Below is a small trained network, with its code and all its weights. Each question gives an input and a target symbol and asks what happens when units are switched off, that is, made to give their printed mean instead of their output.

import numpy as np


def w(rows, s, z=0):
    codes = np.array(rows[::2]) - 128.0
    scale = np.full(codes.shape[1], s)
    scale[-1] = z or s
    return codes * scale


def norm(h):
    return h / np.sqrt((h * h).mean(-1, keepdims=True) + 1e-5)


def f(y):
    return np.maximum(y, 0)


def softmax(a):
    e = np.exp(a - a.max(-1, keepdims=True))
    return e / e.sum(-1, keepdims=True)


def log_softmax(a):
    a = a - a.max(-1, keepdims=True)
    return a - np.log(np.exp(a).sum(-1, keepdims=True))


def net(x, mask):
    ids = ['βγδηθμπσφω'.index(c) for c in x.split()]
    T = len(ids)
    res = E[ids] + P[:T]
    u = 0
    for l in range(2):
        r = norm(res)
        for j in range(3):
            rows = slice(2 * j, 2 * j + 2)
            q, k, v = (r @ M[l][rows].T for M in (Q, K, V))
            z = softmax(np.where(np.tri(T) > 0, q @ k.T / 2**0.5, -1e9)) @ v
            o = O[l][rows]
            res = res + np.where(mask[u + j], z, o[:, -1]) @ o[:, :-1]
        u += 3
        y = f(norm(res) @ A[l][:, :-1].T + A[l][:, -1])
        res = res + np.where(mask[u : u + 16], y, B[l][:, -1]) @ B[l][:, :-1]
        u += 16
    return log_softmax(norm(res)[-1] @ U[:, :-1].T + U[:, -1])


Q, K, V, O, A, B = {}, {}, {}, {}, {}, {}
E = w([
[151,151,113,121,135],'β',
[70,105,230,221,106],'γ',
[129,158,113,99,161],'δ',
[63,195,137,88,88],'η',
[156,177,132,145,63],'θ',
[95,2,74,117,22],'μ',
[68,109,65,168,141],'π',
[145,101,81,92,227],'σ',
[62,81,93,106,151],'φ',
[154,178,119,105,101],'ω',
],0.011)
P = w([
[93,190,185,168,175],'0',
[158,254,97,18,117],'1',
[152,220,129,42,100],'2',
[140,212,146,41,83],'3',
[126,198,182,52,68],'4',
[123,207,203,52,61],'5',
[122,212,211,48,66],'6',
[117,209,230,34,69],'7',
[118,212,241,32,71],'8',
],0.003)
Q[0] = w([
[4,179,194,91,116],'0.h1',
[189,87,33,143,129],'0.h1',
[93,56,88,185,226],'0.h2',
[195,75,57,219,187],'0.h2',
[118,185,91,2,174],'0.h3',
[237,109,49,69,209],'0.h3',
],0.0069)
K[0] = w([
[146,106,167,208,110],'0.h1',
[107,144,86,118,115],'0.h1',
[225,115,137,142,117],'0.h2',
[254,131,91,79,134],'0.h2',
[223,126,171,155,134],'0.h3',
[229,121,118,93,139],'0.h3',
],0.0099)
V[0] = w([
[162,159,52,93,53],'0.h1',
[65,149,130,131,105],'0.h1',
[176,128,188,89,125],'0.h2',
[138,155,87,39,152],'0.h2',
[113,154,117,180,146],'0.h3',
[117,141,2,110,123],'0.h3',
],0.0072)
O[0] = w([
[186,147,61,99,199,251],'0.h1',
[119,58,161,86,94,213],'0.h1',
[165,178,77,134,1,49],'0.h2',
[85,201,142,115,218,137],'0.h2',
[197,182,198,190,133,143],'0.h3',
[228,181,73,73,180,165],'0.h3',
],0.0056,0.0033)
A[0] = w([
[174,161,109,201,185,70],'0.n1',
[75,107,150,140,188,34],'0.n2',
[190,56,121,97,71,37],'0.n3',
[166,226,132,107,48,4],'0.n4',
[50,130,140,62,190,202],'0.n5',
[76,54,121,153,96,177],'0.n6',
[45,151,69,209,123,65],'0.n7',
[116,30,67,57,112,4],'0.n8',
[167,96,37,128,154,73],'0.n9',
[169,85,169,89,98,14],'0.n10',
[139,18,187,180,86,178],'0.n11',
[151,118,92,89,201,137],'0.n12',
[154,49,128,191,183,41],'0.n13',
[136,188,185,86,157,96],'0.n14',
[3,100,55,118,130,147],'0.n15',
[75,190,30,128,111,69],'0.n16',
],0.0062,0.0016)
B[0] = w([
[59,139,90,124,76,155],'0.n1',
[211,251,181,89,112,151],'0.n2',
[249,193,92,92,109,164],'0.n3',
[97,4,103,72,183,255],'0.n4',
[194,120,139,177,50,246],'0.n5',
[116,70,225,196,188,171],'0.n6',
[198,67,178,80,79,145],'0.n7',
[109,243,145,144,253,180],'0.n8',
[113,110,202,120,94,167],'0.n9',
[216,141,101,29,132,150],'0.n10',
[87,105,153,187,117,179],'0.n11',
[76,83,159,107,23,220],'0.n12',
[198,168,147,127,55,132],'0.n13',
[173,18,57,175,111,232],'0.n14',
[209,159,120,124,136,203],'0.n15',
[220,49,213,106,181,186],'0.n16',
],0.0038,0.0043)
Q[1] = w([
[192,80,193,31,180],'1.h1',
[120,11,172,156,35],'1.h1',
[194,125,171,28,177],'1.h2',
[132,138,171,66,149],'1.h2',
[190,125,163,119,89],'1.h3',
[190,160,197,91,148],'1.h3',
],0.011)
K[1] = w([
[29,116,179,254,123],'1.h1',
[27,142,216,44,126],'1.h1',
[34,115,142,216,111],'1.h2',
[73,128,158,218,209],'1.h2',
[60,139,192,192,126],'1.h3',
[94,212,202,249,149],'1.h3',
],0.0089)
V[1] = w([
[228,6,159,255,180],'1.h1',
[195,129,34,192,25],'1.h1',
[164,195,36,196,161],'1.h2',
[142,154,65,118,33],'1.h2',
[129,71,46,17,121],'1.h3',
[172,188,205,137,78],'1.h3',
],0.0062)
O[1] = w([
[192,51,137,243,116,255],'1.h1',
[183,94,250,113,44,179],'1.h1',
[203,170,140,103,189,77],'1.h2',
[106,185,210,79,84,148],'1.h2',
[89,186,112,207,1,78],'1.h3',
[91,53,154,80,187,217],'1.h3',
],0.0066,0.0052)
A[1] = w([
[94,189,99,78,193,64],'1.n1',
[79,243,115,118,109,121],'1.n2',
[158,107,110,79,60,187],'1.n3',
[128,96,86,189,131,250],'1.n4',
[125,111,216,98,102,13],'1.n5',
[86,205,205,144,159,152],'1.n6',
[109,254,131,151,70,34],'1.n7',
[160,171,205,117,174,197],'1.n8',
[89,115,181,80,112,114],'1.n9',
[28,112,161,187,195,122],'1.n10',
[173,157,92,81,200,100],'1.n11',
[217,97,93,95,167,134],'1.n12',
[172,145,66,132,200,79],'1.n13',
[164,216,140,129,47,120],'1.n14',
[154,165,141,32,120,3],'1.n15',
[109,107,147,164,153,86],'1.n16',
],0.0087,0.0032)
B[1] = w([
[85,42,178,159,65,156],'1.n1',
[209,179,115,32,89,152],'1.n2',
[115,210,74,126,156,251],'1.n3',
[160,199,80,124,85,232],'1.n4',
[87,50,128,114,73,222],'1.n5',
[180,126,46,133,196,157],'1.n6',
[188,120,43,62,254,147],'1.n7',
[173,89,93,74,109,221],'1.n8',
[99,90,96,140,61,202],'1.n9',
[116,110,18,122,154,181],'1.n10',
[90,168,156,169,72,194],'1.n11',
[76,190,189,157,137,255],'1.n12',
[81,154,164,141,97,196],'1.n13',
[126,54,145,81,182,214],'1.n14',
[94,97,102,243,161,169],'1.n15',
[119,99,111,142,166,155],'1.n16',
],0.0066,0.0049)
U = w([
[185,207,205,149,142,187],'β',
[56,89,164,199,84,79],'γ',
[39,150,223,71,179,123],'δ',
[3,126,76,41,85,50],'η',
[152,64,182,66,42,143],'θ',
[191,146,72,208,44,110],'μ',
[199,52,161,172,204,48],'π',
[58,222,144,173,97,253],'σ',
[75,107,4,184,147,123],'φ',
[187,156,57,36,134,136],'ω',
],0.012,0.0038)

Each question gives the input, a string of symbols that net reads in full, and the target symbol t.
The units are the heads (2 rows each of Q, K, V and O) and the neurons (one row each of A and B). Each row of codes is followed by its name. A weight is (code - 128) times the scale printed after its matrix; where a second scale follows, it is the last column's (O, A, B and U).
mask holds one flag per unit, layer by layer, with each layer's heads first. A switched-off unit (its flag False) gives its mean, the last column of its rows in O or B, instead of its output. The means were averaged over made-up inputs and are rounded, as every weight is.
A unit's drop is (log p(t) with every unit on - log p(t) with that unit switched off) / (log p(t) with every unit on - log p(t) with every unit switched off).
The circuit of an input: a set's keep is (log p(t) with only the set's units on - log p(t) with every unit switched off) / (log p(t) with every unit on - log p(t) with every unit switched off). Starting from the 12 units with the biggest drops (on a tie, the unit counted first), units are removed one at a time, each time the one whose removal leaves the highest keep (on an exact tie, the one counted first), for as long as the keep stays at least 0.8.
circuit, biggest first: the units of the circuit, biggest drop first
k most important neurons: the k neurons with the biggest drops, biggest first
heads that matter: for each layer, one digit per head in row order, 1 if its drop is at least 0.15 and else 0, layers parted by /
input φ γ π π θ θ ω, target π: circuit, biggest first : (1.h3)
input ω φ θ ω η η, target ω: heads that matter : 000 / 001
input β γ θ φ θ θ φ μ, target φ: circuit, biggest first : (1.h1, 0.n8)
input μ φ γ μ ω δ σ, target φ: circuit, biggest first : (1.h2, 1.h1)
input θ ω β, target θ: heads that matter : 011 / 100
input π γ δ δ μ ω ω, target π: heads that matter : 010 / 101
input δ φ φ γ σ δ η θ θ, target η: circuit, biggest first : (0.h1, 1.h1)
input ω φ ω θ ω μ σ, target ω: 3 most important neurons : (0.n12, 1.n2, 1.n7)
input θ δ μ π, target θ: heads that matter : 010 / 000
input θ φ δ θ φ θ π, target θ: heads that matter : 011 / 000
input ω ω θ δ θ θ π θ, target ω: heads that matter : 101 / 001
input π θ π θ μ π φ φ φ, target π: 3 most important neurons : (0.n2, 0.n5, 0.n4)
input θ φ θ σ θ η γ, target η: heads that matter : 010 / 100
input π π γ θ, target π: circuit, biggest first : (1.h3, 1.h1)
input δ θ π μ, target δ: heads that matter : 110 / 101
input η φ μ θ θ θ μ ω θ, target η: circuit, biggest first : (1.h1)
input δ δ η, target δ: heads that matter : 110 / 011
input σ θ φ β, target σ: heads that matter : 100 / 000
input θ η γ θ β π φ, target φ: heads that matter : 101 / 100
input μ θ δ θ θ φ, target μ: 2 most important neurons : (0.n6, 0.n8)
input δ π θ γ μ φ, target φ: heads that matter : 100 / 100
input φ δ ω, target φ: circuit, biggest first : (1.h1)
input ω θ γ θ ω φ φ θ δ, target φ: heads that matter : 100 / 110
input δ θ π, target δ: 2 most important neurons : (0.n16, 0.n4)
input φ θ δ η ω θ θ, target φ: heads that matter : 000 / 000
input σ ω δ ω θ, target σ: 2 most important neurons : (0.n4, 0.n16)
input θ σ γ β, target β: most important neuron : (1.n12)
input ω θ θ θ φ μ, target ω: 2 most important neurons : (0.n4, 0.n8)
